data = -2.67  -2.31  -4.31  +5.33  +4.68  +2.24  -6.75  -0.68  +3.37  +3.22  -3.20  -1.02  -3.75
data[0] = -2.67
data[5] = +2.24
data[-4] = +3.22
data[8] = +3.37
data[4] = +4.68
data[11] = -1.02
data[-11] = -4.31
data[1] = -2.31

B = -2.83  -4.54  -6.80  -6.42  +4.26  +0.98  -0.24  -1.18  -7.66  -1.95  +2.34
B[0] => -2.83
B[3] => -6.42
B[10] => +2.34
B[2] => -6.80
B[8] => -7.66
B[4] => +4.26
B[9] => -1.95

grid =
array([[+1.01, +0.03, +0.40, -1.23, -0.52, -0.48, -2.38, +0.43, -0.20,
        -0.73, +1.08, +1.49, -1.26, -0.64, +1.72, +5.29],
       [+1.98, -2.00, -1.83, -1.99, -1.95, -3.89, -2.38, -0.01, -0.48,
        -0.14, +1.40, +1.32, +0.25, +1.59, +0.27, +6.11],
       [+1.96, -1.27, -1.73, -0.57, -0.77, -3.25, -2.38, -0.22, -0.28,
        -0.26, +1.59, +1.70, +0.41, +0.70, +1.20, +4.87],
       [+1.58, -1.27, -0.57, -1.53, +0.75, -1.86, -2.38, +1.75, -1.02,
        +0.65, +1.34, +0.57, +0.10, +0.95, +1.85, +3.97],
       [-0.59, +0.21, -0.86, -0.27, -2.42, -0.91, -2.38, +1.11, +0.44,
        -0.90, -0.82, +0.48, +0.58, +0.44, +0.59, +0.82],
       [+2.08, -1.21, -1.19, -1.10, -0.94, -3.01, -2.38, +1.59, -0.18,
        -0.34, +1.36, +1.30, +0.45, +1.16, +2.42, +5.27],
       [+0.73, -0.77, -0.16, -0.23, +0.09, -1.06, -2.38, +1.39, +0.45,
        +0.14, +0.22, -0.42, -0.41, +0.13, +1.76, +3.19],
       [+2.19, -0.32, -1.20, +0.36, -0.08, -2.45, -2.38, -0.67, +0.17,
        -0.83, +1.95, +2.39, -0.13, -0.41, +2.34, +5.10],
       [+1.48, -0.09, +0.08, -0.45, +0.65, -0.90, -2.38, -0.69, +0.56,
        -0.44, +1.29, +0.92, -1.74, -0.90, +1.97, +5.28],
       [-0.01, -0.77, -0.43, -0.03, -0.80, -1.00, -2.38, +1.20, +0.56,
        +0.02, -0.41, -0.60, -0.16, +0.09, +0.91, +2.45]])
grid[0, 0] -> +1.01
grid[2] -> [+1.96, -1.27, -1.73, -0.57, -0.77, -3.25, -2.38, -0.22, -0.28, -0.26, +1.59, +1.70, +0.41, +0.70, +1.20, +4.87]
grid[5, 4] -> -0.94
grid[2, -2] -> +1.20
grid[-6] -> [-0.59, +0.21, -0.86, -0.27, -2.42, -0.91, -2.38, +1.11, +0.44, -0.90, -0.82, +0.48, +0.58, +0.44, +0.59, +0.82]
grid[1, 11] -> +1.32
grid[1] -> [+1.98, -2.00, -1.83, -1.99, -1.95, -3.89, -2.38, -0.01, -0.48, -0.14, +1.40, +1.32, +0.25, +1.59, +0.27, +6.11]
grid[5, -7] -> -0.34
grid[-7, 15] -> +3.97
grid[:, 7] -> [+0.43, -0.01, -0.22, +1.75, +1.11, +1.59, +1.39, -0.67, -0.69, +1.20]
grid[5, -14] -> -1.19
grid[:, 1] -> [+0.03, -2.00, -1.27, -1.27, +0.21, -1.21, -0.77, -0.32, -0.09, -0.77]
grid[-6, -12] -> -2.42
grid[-10, 12] -> -1.26
grid[-4, 13] -> +0.13
grid[-2, -9] -> -0.69
grid[-9, -3] -> +1.59
grid[:, 11] -> [+1.49, +1.32, +1.70, +0.57, +0.48, +1.30, -0.42, +2.39, +0.92, -0.60]
grid[-10] -> [+1.01, +0.03, +0.40, -1.23, -0.52, -0.48, -2.38, +0.43, -0.20, -0.73, +1.08, +1.49, -1.26, -0.64, +1.72, +5.29]
grid[-3, 9] -> -0.83
grid[:, -13] -> [-1.23, -1.99, -0.57, -1.53, -0.27, -1.10, -0.23, +0.36, -0.45, -0.03]
grid[-7, 9] -> +0.65
grid[:, 2] -> [+0.40, -1.83, -1.73, -0.57, -0.86, -1.19, -0.16, -1.20, +0.08, -0.43]
grid[5, -9] -> +1.59
grid[8, 14] -> +1.97
grid[3, -2] -> +1.85
grid[:, -6] -> [+1.08, +1.40, +1.59, +1.34, -0.82, +1.36, +0.22, +1.95, +1.29, -0.41]
grid[:, 8] -> [-0.20, -0.48, -0.28, -1.02, +0.44, -0.18, +0.45, +0.17, +0.56, +0.56]
grid[-8, 3] -> -0.57
grid[-3, -6] -> +1.95
grid[3, 12] -> +0.10
grid[2, -5] -> +1.70
